Here is a tiny trained network, its code and every weight. The questions are about switching its units off for an input and a class, where a switched-off unit gives its printed mean instead of its output.

import numpy as np


def w(rows, s, z=0):
    codes = np.array(rows[::2]) - 128.0
    scale = np.full(codes.shape[1], s)
    scale[-1] = z or s
    return codes * scale


def f(y):
    return y / 2 * (1 + np.tanh(0.7978845608 * (y + 0.044715 * y**3)))


def log_softmax(a):
    a = a - a.max(-1, keepdims=True)
    return a - np.log(np.exp(a).sum(-1, keepdims=True))


def net(x, mask):
    res = np.array(x, float).reshape(1, 6) / 4 @ E
    y = f(res @ A[0][:, :-1].T + A[0][:, -1])
    res = res + np.where(mask, y, B[0][:, -1]) @ B[0][:, :-1]
    return log_softmax(res[-1] @ U[:, :-1].T + U[:, -1])


A, B = {}, {}
E = w([
[121,135,126,139,128],'x0',
[155,32,114,202,203],'x1',
[134,125,123,133,118],'x2',
[133,125,128,132,119],'x3',
[137,122,126,134,111],'x4',
[251,213,152,153,174],'x5',
],0.013)
A[0] = w([
[136,75,133,188,165,60],'n1',
[98,232,172,56,25,53],'n2',
[162,136,162,158,104,1],'n3',
[232,224,136,168,177,153],'n4',
[150,33,144,191,189,91],'n5',
[1,65,99,120,91,150],'n6',
],0.0096,0.0028)
B[0] = w([
[136,155,46,174,136,175],'n1',
[93,210,16,227,205,244],'n2',
[122,112,124,138,98,132],'n3',
[136,1,248,83,44,248],'n4',
[73,232,42,166,229,210],'n5',
[189,32,230,79,48,236],'n6',
],0.009,0.013)
U = w([
[156,49,239,105,52,254],'0',
[144,214,8,187,177,2],'1',
],0.013,0.00056)

Each question gives the input, the list of numbers given to net, and the class t.
The units are the neurons (one row each of A and B). Each row of codes is followed by its name. A weight is (code - 128) times the scale printed after its matrix; where a second scale follows, it is the last column's (A, B and U).
mask holds one flag per neuron, in row order. A switched-off neuron (its flag False) gives its mean, the last column of its row in B, instead of its output. The means were averaged over made-up inputs and are rounded, as every weight is.
A unit's drop is (log p(t) with every unit on - log p(t) with that unit switched off) / (log p(t) with every unit on - log p(t) with every unit switched off).
most important unit: the unit with the biggest drop
k most important neurons: the k neurons with the biggest drops, biggest first
drop when u is switched off: that unit's drop, to one decimal
input [-2,-5,4,-4,-2,-2], class 1: most important unit	n2
input [-6,7,4,3,2,-6], class 1: 2 most important neurons	(n5, n4)
input [6,-7,1,1,5,-5], class 1: 2 most important neurons	(n2, n4)
input [5,8,8,6,6,-7], class 1: 2 most important neurons	(n5, n4)
input [2,-5,8,-8,5,5], class 0: 3 most important neurons	(n4, n5, n1)
input [3,-5,-4,-1,-7,-4], class 1: 2 most important neurons	(n2, n4)
input [2,5,4,-6,6,8], class 0: drop when n4 is switched off	4.1
input [7,5,5,-3,0,7], class 0: drop when n4 is switched off	3.9
input [6,-5,0,0,6,-3], class 1: drop when n4 is switched off	1.0
input [-6,-7,4,0,8,-2], class 1: drop when n2 is switched off	0.3
